Moves between units:
z927: ga>z430, ke>z770, di>z654
z239: ga>z582, ke>z620, di>z18
z620: ga>z312, ke>z239, di>z11
z430: ga>z18, ke>z948, di>z927
z477: ga>z299, ke>z46, di>z140
z796: ga>z328, ke>z521, di>z374
z801: ga>z63, ke>z815, di>z299
z277: ga>z659, ke>z779, di>z531
z18: ga>z239, ke>z312, di>z430
z693: ga>z983, ke>z374, di>z521
z588: ga>z46, ke>z299, di>z815
z156: ga>z11, ke>z973, di>z677
z521: ga>z693, ke>z796, di>z364
z310: ga>z146, ke>z140, di>z46
z733: ga>z522, ke>z627, di>z983
z682: ga>z426, ke>z561, di>z241
z374: ga>z796, ke>z693, di>z834
z973: ga>z531, ke>z156, di>z582
z312: ga>z948, ke>z18, di>z620
z241: ga>z682, ke>z235, di>z522
z146: ga>z364, ke>z888, di>z310
z561: ga>z235, ke>z682, di>z403
z677: ga>z156, ke>z531, di>z779
z531: ga>z277, ke>z677, di>z973
z403: ga>z561, ke>z426, di>z659
z60: ga>z199, ke>z654, di>z770
z328: ga>z888, ke>z364, di>z796
z896: ga>z627, ke>z522, di>z235
z522: ga>z241, ke>z896, di>z733
z140: ga>z477, ke>z310, di>z888
z834: ga>z374, ke>z983, di>z627
z888: ga>z140, ke>z146, di>z328
z659: ga>z403, ke>z710, di>z277
z627: ga>z834, ke>z733, di>z896
z815: ga>z588, ke>z801, di>z199
z710: ga>z779, ke>z659, di>z426
z46: ga>z310, ke>z477, di>z588
z11: ga>z620, ke>z582, di>z156
z983: ga>z733, ke>z834, di>z693
z770: ga>z60, ke>z927, di>z948
z426: ga>z710, ke>z403, di>z682
z779: ga>z677, ke>z277, di>z710
z199: ga>z815, ke>z63, di>z60
z63: ga>z654, ke>z199, di>z801
z299: ga>z801, ke>z588, di>z477
z948: ga>z770, ke>z430, di>z312
z364: ga>z521, ke>z328, di>z146
z654: ga>z927, ke>z60, di>z63
z235: ga>z896, ke>z241, di>z561
z582: ga>z973, ke>z11, di>z239

In the rows, 142 means zero.

The rows follow the links: the fewer symbols apart two units are, the more alike their rows tend to be.

Each row is also shifted at random along 4 hidden directions that mean nothing.

Some units, each with a row of numbers:
z199: [ 125  180  131  182  160  177  113  135  128  127  159  191  136  115  208  107  119  159  122  134  145  153  134   92  165  133  177  179  108  138  139   88  182  235  157  160]
z328: [ 134  107  171  172  186  205   68   96  100  226  153  169  129  154  217  102  159  176  174  183  113  155   88   61  128  167  200  121  143  133  101  141  176  157  107  141]
z374: [ 109  105  168  161  155  169  123  114  110  211  146  175  179  157  178  107  149  138   85  149  129  139   92  142  175  123  183  135   64  155  181  194  160   89  156  156]
z770: [ 107  199  160  142  170  146  154  116   77  172  170  181  196  122  206  115  115  133   84  162  125  165  158  187  161  179  186  180   62  200  201  125  131  174  167  131]
z403: [ 170  110  155  132  136  115  155  183  154  147  100   75  156  153  105  147  137  139  214  127  165  165  184  221  155  215   95  132  167  224  132  226  112   45  115   95]
z477: [ 179  165  143  146  212  154  104  153  103  180  122  114  156  125  137  167  137  157  194  179  145  134  122  108  137  132  192  144  205  115  150   93  152  222   86  144]
z983: [ 123  147  159  138   65  118  183  115  198   64  134  173  147  144  145  123  128  107  117   84  131  143  163  152  102  110   87  128   73  111  104  166  104  140  167  147]
z973: [ 145  120  118  162   95  205  109  147  186   66  132  146   88  100  120  136  103  167  157  102  153  154  160  110  215  132   89  139   96  124  113  170  185  121  134  119]
z888: [ 144  111  146  156  197  180  102  157  102  216  142  143  125  146  136  159  156  178  152  167  158  110   88   97  182  105  210  141  189  108  175  109  195  173  118  167]
z46: [ 162  187  144  177  142  183  113  131  157   77  120  123  134  101  128  107   82  165  208  102  156  143  152   98  160  122  117  167  131  121   98  113  166  225   90  133]
z146: [ 177  192  153  149  131  130  137  165  169   70  106   97  133  119  101  147  103  135  209  120  159  139  204  157  129  146   98  164  176  168  106  119  121  217  112  127]
z796: [ 125  101  174  149  174  164   82  129   93  228  155  160  132  188  202  146  190  170   94  191  130  140  127  129  185  166  200  131  155  177  155  140  178  111  173  155]
z241: [ 112   80  158  141  103  170  113  129  173  147  142  191  100  176  176  164  170  161  102  133  134  137  144  120  160  146  119  104  121  120  103  176  157   80  188  130]
z277: [ 169  103  132  162  106  174  133  114  185   85  204   80  106  161   43  116  157  147  150   97  125  156  150  137  185  134   89  132  156  141  159  168  189   69  110  177]
z948: [ 119  167  117  131  173  113  202  149   88  191  167  156  206  102  152  150  120  116   63  152  154  137  106  177  144  103  190  165   75  126  226  134  122  147  173  166]
z627: [ 116  109  143  149  150  124  173  156  130  210  126  188  189  155  179  122  154  113  114  134  166  142   93  139  106  128  170  109   96  136  156  194  117   60  159  156]
z659: [ 178   86  130  140  127  135  145  222  166  129   64   85  128  116   99  180  119  160  222  103  207  138  174  182  182  165   81  113  166  172  120  223  133   71  111   85]
z18: [ 117  175  141  126   91  147  155  141  166   56  156  166  128  126  143  151  110  145   66  123  136  149  198  172  188  132   93  183   92  155  173  125  149  179  205  139]
z682: [ 136   58  143  137  128  176   77  162  162  175  114  185   79  176  195  175  193  185  146  172  150  132  137  102  155  173  128   84  185  137   74  165  170   80  186  126]
z710: [ 168   70  140  126  160  169   98  149  140  191  136  110  102  172  111  180  178  172  149  163  140  136  137  141  194  153  151  118  178  146  159  181  170   55  138  133]
z364: [ 157  188  163  135  119  117  161  150  174   62  117  100  140  131   89  141  119  119  179  113  155  141  197  182  130  134   83  168  167  178  123  129  112  191  126  133]

The symbols that take the first to the second take the third to the fourth. What is the fourth?
Answers are names.
[ 108  184  122  152   94  162  157   98  186   68  174  208  123  101  188   98  107  127  131   96  107  155  137   52  103  107  122  149   69   54   59  111  152  201  157  162]
: [ 109  119  146  136   78  116  147  119  202   95  150  196   89  186  169  147  180  140   85  121  132  132  166  153  111  148   95  117  138  151  105  152  122  122  219  152]
:: [ 135  174  136  188  144  207  104  107  131  104  196  160  122  105  133   92  106  159  119  134  136  141  135   91  181  111  161  186  102  124  147   85  197  233  129  184]
: z235

[ 181  156  150  135  202  165  116  180   99  163   86   85  188   96   97  182   54  163  202  153  169  124  119  152  190   88  170  158  140  107  180  140  148  204   73   94]
: [ 169  193  152  121  187  125  146  138  114  141  132   89  166  128   96  178  117  141  168  181  122  134  147  157  144  124  170  174  192  144  188   93  134  218  100  132]
:: [ 145  134  175  138  136  109  168  133  129  186  118  117  193  180  174   88  164  123  190  151  120  167  151  207   89  237  137  123  118  235  113  229   81   39  131  109]
: z896

[ 135  170  167  126   79  110  182  132  194   64  135  150  148  139  137  131  139   97  159  115  135  143  180  173   86  141   72  149  123  141   99  151   92  157  165  133]
: [ 110   95  159  126   78  148  113  154  181  133   96  177  100  178  204  171  168  156  106  139  137  134  188  159  151  179   94  118  124  172  105  178  140   88  227   95]
:: [ 114  219  139  135  104  131  161  101  162   74  168  174  147  132  174  127  116  123  115  134   99  161  182  138  122  162  119  179   86  141  109  107  134  207  170  137]
: z582

[ 159   97  117  149   96  166  112  170  198   88  161  120   59  151   95  160  175  177  151  128  153  139  174  116  187  162   90  138  199  149  116  132  175  114  153  160]
: [ 126  168  127  129  185   96  214  133   95  212  172  153  220  124  165  128  122   93  119  161  121  152  105  184  103  146  188  155   93  145  191  151  104  126  136  152]
:: [ 131  124  108  151   83  166  117  185  194   65  123  173   68  121  149  172  141  175  113  119  176  135  177  109  182  118   93  143  145  115  117  113  174  153  184  147]
: z770

[ 171  206  166  141  202  142  139  138  108  149  109  100  182   97  143  140  109  139  220  165  130  140  145  130  120  157  167  170  166  139  121  116  121  219   67   93]
: [ 160  176  145  164  149  176   97  173  129   85  131  127  108  107  119  161   93  193  139  131  179  147  175  136  216  123  133  180  149  164  175   82  179  226  141  145]
:: [ 112   87  138  143  158  131  166  181  113  219  110  177  184  151  172  155  133  130   82  147  180  122   80  171  161  104  178  118   88  120  190  200  124   76  181  145]
: z983

[ 120  175  128  118   80  134  153  146  160   59  170  153  114  130  128  172  116  140   46  128  129  145  206  194  192  136   98  182  103  172  186  112  142  186  215  152]
: [ 125   90  148  144  140   97  186  143  140  196  157  164  182  171  136  121  168  100  113  133  148  129   85  158   95  128  158  107  117  127  161  199  114   50  158  177]
:: [ 155  141  172  134  203  174  101  127   84  190  152   90  148  146   82  155  131  162  134  180  129  141  122  156  210  117  192  160  178  152  222  108  174  180  112  162]
: z582

[ 162   74  158  140  143  178   99   94  128  204  191  115  122  182  110  128  201  171  150  160   92  138  125  132  181  161  155  110  161  162  161  173  187   54  117  152]
: [ 175   75  141  125  173  157  124  149  113  210  116   93  157  157  108  164  145  173  167  167  130  146  120  169  194  169  148  122  161  174  184  203  156   53  112  105]
:: [ 112  194  130  179  149  181  148  103  115  134  155  195  193   80  206   68   81  142  121  119  132  162  111   96  154  112  177  183   32  115  149  131  167  196  140  141]
: z199

[ 172  142  143  138  211  182   88  176   94  201   95  120  143  126  151  170  119  181  205  173  168  130  128  107  176  137  190  148  178  121  136  114  166  192   89  102]
: [ 176  193  162  157  139  159  109  130  160   67  127  110  117  127  120  120  127  149  206  129  140  148  186  114  137  168  119  167  186  165   94   99  155  219   91  149]
:: [ 118  147  115  141   87  156  145  134  191   57  193  195   76  144  144  160  159  144   76  120  120  141  178  102  155  113  117  152  148   90  135   73  176  185  207  190]
: z620

[ 147  104  145  125  135   89  178  166  136  193  150  118  167  185  120  159  184  109  122  144  166  130  151  218  119  166  136  112  174  203  185  190  103   42  162  158]
: [ 124  204  130   97  115   76  172  173  151   86  155  154  135  137  135  195  149  124   74  169  144  112  200  195  117  131  124  184  188  162  183   56  112  212  220  167]
:: [ 155  182  145  137  110  102  176  155  198   57  105  151  148  119  131  147  101  101  202   91  171  126  153  133   71  108   94  132  136   92   78  141   95  190  118  120]
: z312

[ 175  204  184  149  112  158  129  129  150   54  112   86  160  113   95  111   85  136  201  102  142  148  203  190  158  160   86  180  122  201  138  141  124  197   88  108]
: [ 133   74  161  110  141  169   67  155  120  193  137   98   92  199  134  186  194  189   98  190  133  146  181  194  233  209  128  124  181  236  195  175  176   47  191  137]
:: [ 163  122  131  114  186   93  197  157  110  219  145  107  200  130  115  165  149  123  148  167  145  147   83  184  119  134  177  131  158  138  199  171  114   92  102  142]
: z46

[ 118  103  166  141  162  154  107  144   94  222  134  178  140  189  225  130  190  159  100  194  144  139  122  149  160  170  188  132  137  182  166  164  166   93  191  144]
: [ 168   85  127  128  181  134  163  126  118  207  175   85  172  152   61  161  166  132  158  141  116  137   87  149  165  107  166  119  171  114  191  177  147   62  100  157]
:: [ 146  141  107  124  187   71  207  178  117  221  142  144  181  144  151  184  163  116  117  182  166  125   96  144   82  124  191  124  197  106  179  115  106  126  145  155]
: z896

[ 178  168  168  128  200  155  114  140   80  164  117   87  174  140   83  156  101  145  170  158  132  140  149  185  197  117  166  177  162  170  222  133  153  196   92  120]
: [ 152  116  156  138  126  105  169  137  161  171  178  107  136  193  131  114  214  123  172  160  121  166  151  162   78  226  134  117  202  215  118  186  105   54  124  174]
:: [ 179  132  131  120  193  124  152  150  110  223  116  109  170  139  157  150  158  142  201  187  139  148  109  149  118  194  179  116  194  163  127  180  120   98   90  104]
: z693

[ 130  170  129  122  177   96  193  128   87  207  193  156  188  158  167  137  166  105  104  188  111  148  117  152   90  164  195  153  144  166  178  123   97  140  150  173]
: [ 153  229  149  115  154  103  174  149  136  116  121  126  173  121  150  177  117  116  170  171  137  143  175  164   79  160  163  177  180  138  124   93   94  244  131  118]
:: [ 139  237  156  105  135  101  183  103  135   84  173  130  174  130  125  125  119  114  115  154  100  155  184  192  107  149  132  193  117  163  171   96  116  211  143  148]
: z620

